Below are the code and all the weights of a small trained network. Each question names an input and a class and asks about switching units off, where a switched-off unit gives its printed mean instead of its output.

import numpy as np


def w(rows, s, z=0):
    codes = np.array(rows[::2]) - 128.0
    scale = np.full(codes.shape[1], s)
    scale[-1] = z or s
    return codes * scale


def f(y):
    return y / 2 * (1 + np.tanh(0.7978845608 * (y + 0.044715 * y**3)))


def log_softmax(a):
    a = a - a.max(-1, keepdims=True)
    return a - np.log(np.exp(a).sum(-1, keepdims=True))


def net(x, mask):
    res = np.array(x, float).reshape(1, 4) / 4 @ E
    y = f(res @ A[0][:, :-1].T + A[0][:, -1])
    res = res + np.where(mask, y, B[0][:, -1]) @ B[0][:, :-1]
    return log_softmax(res[-1] @ U[:, :-1].T + U[:, -1])


A, B = {}, {}
E = w([
[99,207,238,139],'x0',
[138,43,173,218],'x1',
[254,166,149,139],'x2',
[129,128,128,128],'x3',
],0.0066)
A[0] = w([
[150,97,79,121,91],'neuron 1',
[177,144,132,130,57],'neuron 2',
[116,188,95,84,32],'neuron 3',
[117,151,169,123,87],'neuron 4',
[131,197,97,62,22],'neuron 5',
[181,141,135,123,62],'neuron 6',
[200,140,147,119,65],'neuron 7',
[118,164,185,128,88],'neuron 8',
[231,165,152,128,82],'neuron 9',
[184,136,137,116,98],'neuron 10',
[124,162,106,98,33],'neuron 11',
[160,82,57,98,159],'neuron 12',
[25,110,132,112,91],'neuron 13',
[117,121,129,121,139],'neuron 14',
[35,115,122,116,89],'neuron 15',
[131,132,127,146,66],'neuron 16',
[93,107,138,108,38],'neuron 17',
[105,188,251,123,100],'neuron 18',
[119,124,128,125,109],'neuron 19',
[122,172,99,87,45],'neuron 20',
[116,156,154,135,44],'neuron 21',
[144,38,205,193,3],'neuron 22',
[120,143,156,124,107],'neuron 23',
[161,97,63,122,67],'neuron 24',
[139,137,138,128,131],'neuron 25',
],0.018,0.0025)
B[0] = w([
[123,77,83,129,172],'neuron 1',
[75,136,136,137,154],'neuron 2',
[163,96,202,128,186],'neuron 3',
[158,120,91,129,155],'neuron 4',
[183,102,221,121,207],'neuron 5',
[79,146,132,135,158],'neuron 6',
[84,184,131,117,180],'neuron 7',
[154,99,74,122,178],'neuron 8',
[51,210,130,129,223],'neuron 9',
[70,140,130,135,165],'neuron 10',
[152,121,160,131,151],'neuron 11',
[178,107,43,135,218],'neuron 12',
[51,192,125,138,221],'neuron 13',
[130,141,124,132,133],'neuron 14',
[60,187,129,136,209],'neuron 15',
[103,105,144,132,122],'neuron 16',
[116,157,127,132,140],'neuron 17',
[167,66,24,132,254],'neuron 18',
[131,139,126,128,127],'neuron 19',
[152,104,181,131,171],'neuron 20',
[147,119,103,121,141],'neuron 21',
[204,108,252,115,231],'neuron 22',
[130,109,110,132,142],'neuron 23',
[141,92,64,116,187],'neuron 24',
[97,105,126,148,134],'neuron 25',
],0.04,0.0082)
U = w([
[144,107,20,125,233],'0',
[26,255,135,135,152],'1',
[176,129,240,115,5],'2',
],0.0069,0.0017)

Each question gives the input, the list of numbers given to net, and the class t.
The units are the neurons (one row each of A and B). Each row of codes is followed by its name. A weight is (code - 128) times the scale printed after its matrix; where a second scale follows, it is the last column's (A, B and U).
mask holds one flag per neuron, in row order. A switched-off neuron (its flag False) gives its mean, the last column of its row in B, instead of its output. The means were averaged over made-up inputs and are rounded, as every weight is.
A unit's drop is (log p(t) with every unit on - log p(t) with that unit switched off) / (log p(t) with every unit on - log p(t) with every unit switched off).
The circuit of an input: a set's keep is (log p(t) with only the set's units on - log p(t) with every unit switched off) / (log p(t) with every unit on - log p(t) with every unit switched off). Starting from the 12 units with the biggest drops (on a tie, the unit counted first), units are removed one at a time, each time the one whose removal leaves the highest keep (on an exact tie, the one counted first), for as long as the keep stays at least 0.8.
units of the circuit, in order: the units of the circuit, biggest drop first
most important unit: the unit with the biggest drop
k most important neurons: the k neurons with the biggest drops, biggest first
drop of u: that unit's drop, to one decimal
input [7,4,-3,8], class 0: most important unit : neuron 18
input [4,-8,-7,-2], class 2: 4 most important neurons : (neuron 5; neuron 3; neuron 20; neuron 9)
input [6,7,7,0], class 1: 3 most important neurons : (neuron 9; neuron 7; neuron 5)
input [5,1,6,-3], class 1: 3 most important neurons : (neuron 9; neuron 7; neuron 12)
input [6,7,-6,4], class 2: 2 most important neurons : (neuron 22; neuron 12)
input [6,-5,6,2], class 0: 4 most important neurons : (neuron 18; neuron 8; neuron 13; neuron 15)
input [-5,-1,-6,-3], class 1: 4 most important neurons : (neuron 18; neuron 13; neuron 15; neuron 8)
input [-3,6,-7,-2], class 1: 2 most important neurons : (neuron 13; neuron 15)
input [-7,4,8,-6], class 1: 3 most important neurons : (neuron 9; neuron 18; neuron 7)
input [-4,-5,4,3], class 2: 2 most important neurons : (neuron 18; neuron 5)
input [7,6,-7,-1], class 0: 3 most important neurons : (neuron 18; neuron 9; neuron 8)
input [5,4,1,2], class 0: drop of neuron 18 : 3.5
input [-2,6,-4,0], class 2: drop of neuron 22 : 1.7
input [6,1,-1,2], class 0: drop of neuron 19 : 0.0
input [2,-5,8,1], class 1: units of the circuit, in order : (neuron 9)
